Here is a tiny trained network, its code and every weight. The questions are about switching its units off for an input and a target symbol, where a switched-off unit gives its printed mean instead of its output.

import numpy as np


def w(rows, s, z=0):
    codes = np.array(rows[::2]) - 128.0
    scale = np.full(codes.shape[1], s)
    scale[-1] = z or s
    return codes * scale


def f(y):
    return np.maximum(y, 0)


def softmax(a):
    e = np.exp(a - a.max(-1, keepdims=True))
    return e / e.sum(-1, keepdims=True)


def log_softmax(a):
    a = a - a.max(-1, keepdims=True)
    return a - np.log(np.exp(a).sum(-1, keepdims=True))


def net(x, mask):
    ids = ['αδηθμπφψω'.index(c) for c in x.split()]
    T = len(ids)
    res = E[ids] + P[:T]
    r = res
    for j in range(3):
        rows = slice(4 * j, 4 * j + 4)
        q, k, v = (r @ M[0][rows].T for M in (Q, K, V))
        z = softmax(np.where(np.tri(T) > 0, q @ k.T / 4**0.5, -1e9)) @ v
        o = O[0][rows]
        res = res + np.where(mask[j], z, o[:, -1]) @ o[:, :-1]
    y = f(res @ A[0][:, :-1].T + A[0][:, -1])
    res = res + np.where(mask[3:7], y, B[0][:, -1]) @ B[0][:, :-1]
    return log_softmax(res[-1] @ U[:, :-1].T + U[:, -1])


Q, K, V, O, A, B = {}, {}, {}, {}, {}, {}
E = w([
[56,3,90,119],'α',
[226,119,104,126],'δ',
[158,107,15,129],'η',
[125,186,58,214],'θ',
[24,145,170,157],'μ',
[156,41,69,140],'π',
[28,69,219,64],'φ',
[73,149,214,216],'ψ',
[149,204,129,57],'ω',
],0.0057)
P = w([
[204,98,229,122],'0',
[237,135,248,161],'1',
[195,120,207,158],'2',
[190,133,184,148],'3',
[161,142,166,154],'4',
[122,146,136,133],'5',
[99,131,109,136],'6',
[82,166,71,129],'7',
[32,176,64,108],'8',
[36,203,49,95],'9',
[12,204,30,107],'10',
[53,204,44,95],'11',
[49,208,46,88],'12',
[62,200,56,82],'13',
],0.0017)
Q[0] = w([
[174,195,180,254],'head 0',
[130,207,10,160],'head 0',
[192,41,36,111],'head 0',
[24,130,77,149],'head 0',
[127,178,186,139],'head 1',
[129,116,134,201],'head 1',
[164,75,156,139],'head 1',
[99,168,116,173],'head 1',
[55,152,127,155],'head 2',
[143,108,115,111],'head 2',
[154,17,136,197],'head 2',
[148,143,142,128],'head 2',
],0.025)
K[0] = w([
[188,224,216,253],'head 0',
[158,232,1,164],'head 0',
[240,34,39,108],'head 0',
[40,110,54,200],'head 0',
[138,106,59,95],'head 1',
[120,90,157,61],'head 1',
[177,149,162,96],'head 1',
[81,79,114,102],'head 1',
[136,199,67,105],'head 2',
[128,123,172,135],'head 2',
[238,116,161,123],'head 2',
[124,100,113,132],'head 2',
],0.023)
V[0] = w([
[116,93,180,227],'head 0',
[148,199,103,160],'head 0',
[110,37,144,62],'head 0',
[208,71,43,178],'head 0',
[137,175,81,51],'head 1',
[97,156,98,63],'head 1',
[81,203,99,161],'head 1',
[231,165,98,134],'head 1',
[147,184,62,89],'head 2',
[168,157,198,187],'head 2',
[99,37,107,8],'head 2',
[176,198,137,156],'head 2',
],0.013)
O[0] = w([
[27,123,139,168,160],'head 0',
[136,195,93,145,142],'head 0',
[143,39,163,97,93],'head 0',
[125,87,5,127,2],'head 0',
[190,94,158,180,130],'head 1',
[147,87,141,177,138],'head 1',
[89,123,208,158,156],'head 1',
[212,166,170,118,106],'head 1',
[148,137,186,203,123],'head 2',
[92,183,78,109,171],'head 2',
[227,64,157,107,84],'head 2',
[107,184,127,168,161],'head 2',
],0.014,0.003)
A[0] = w([
[191,140,43,65,168],'neuron 0',
[87,82,29,254,4],'neuron 1',
[180,238,78,143,151],'neuron 2',
[172,210,157,17,124],'neuron 3',
],0.0094,0.0023)
B[0] = w([
[152,181,56,173,175],'neuron 0',
[150,4,168,156,195],'neuron 1',
[179,168,199,152,255],'neuron 2',
[108,83,160,44,230],'neuron 3',
],0.013,0.0074)
U = w([
[128,16,65,93,140],'α',
[204,227,109,15,177],'δ',
[194,216,34,155,77],'η',
[207,116,202,205,177],'θ',
[4,195,142,205,77],'μ',
[163,83,25,137,75],'π',
[90,19,142,75,51],'φ',
[16,217,95,124,252],'ψ',
[159,96,236,88,87],'ω',
],0.0031,0.003)

Each question gives the input, a string of symbols that net reads in full, and the target symbol t.
The units are the heads (4 rows each of Q, K, V and O) and the neurons (one row each of A and B). Each row of codes is followed by its name. A weight is (code - 128) times the scale printed after its matrix; where a second scale follows, it is the last column's (O, A, B and U).
mask holds one flag per unit, heads first, then neurons. A switched-off unit (its flag False) gives its mean, the last column of its rows in O or B, instead of its output. The means were averaged over made-up inputs and are rounded, as every weight is.
A unit's drop is (log p(t) with every unit on - log p(t) with that unit switched off) / (log p(t) with every unit on - log p(t) with every unit switched off).
The circuit of an input: a set's keep is (log p(t) with only the set's units on - log p(t) with every unit switched off) / (log p(t) with every unit on - log p(t) with every unit switched off). Starting from all 7 units, units are removed one at a time, each time the one whose removal leaves the highest keep (on an exact tie, the one counted first), for as long as the keep stays at least 0.8.
units of the circuit, in order: the units of the circuit, biggest drop first
unit that matters most: the unit with the biggest drop
top k neurons: the k neurons with the biggest drops, biggest first
heads that matter: for each layer, one digit per head in row order, 1 if its drop is at least 0.15 and else 0, layers parted by /
drop when u is switched off: that unit's drop, to one decimal
input ω φ α, target α: heads that matter : 110
input ψ ψ θ μ, target ψ: units of the circuit, in order : head 1; head 2
input φ ψ ψ ω ω φ π, target α: heads that matter : 100
input φ δ ω ω φ δ θ θ, target θ: unit that matters most : neuron 1
input φ ψ ψ φ φ, target φ: units of the circuit, in order : head 0; head 2; neuron 2
input δ ω η, target η: units of the circuit, in order : head 0; neuron 0
input ω θ ω φ φ φ ω ψ ω φ ω μ φ η, target π: units of the circuit, in order : head 0; neuron 0; neuron 1
input ψ φ ψ, target ψ: heads that matter : 001
input ψ δ η δ, target η: heads that matter : 110
input θ ω ψ, target μ: heads that matter : 101
input π μ ψ ω α, target α: top 2 neurons : neuron 2; neuron 1
input φ ω π, target α: heads that matter : 100
input φ δ η, target η: drop when head 1 is switched off : 0.3
input φ η φ η ω θ π ψ θ θ, target θ: drop when neuron 3 is switched off : 0.1
input ψ π μ, target ψ: unit that matters most : head 0
input φ δ ω μ φ η, target π: drop when neuron 1 is switched off : 0.2
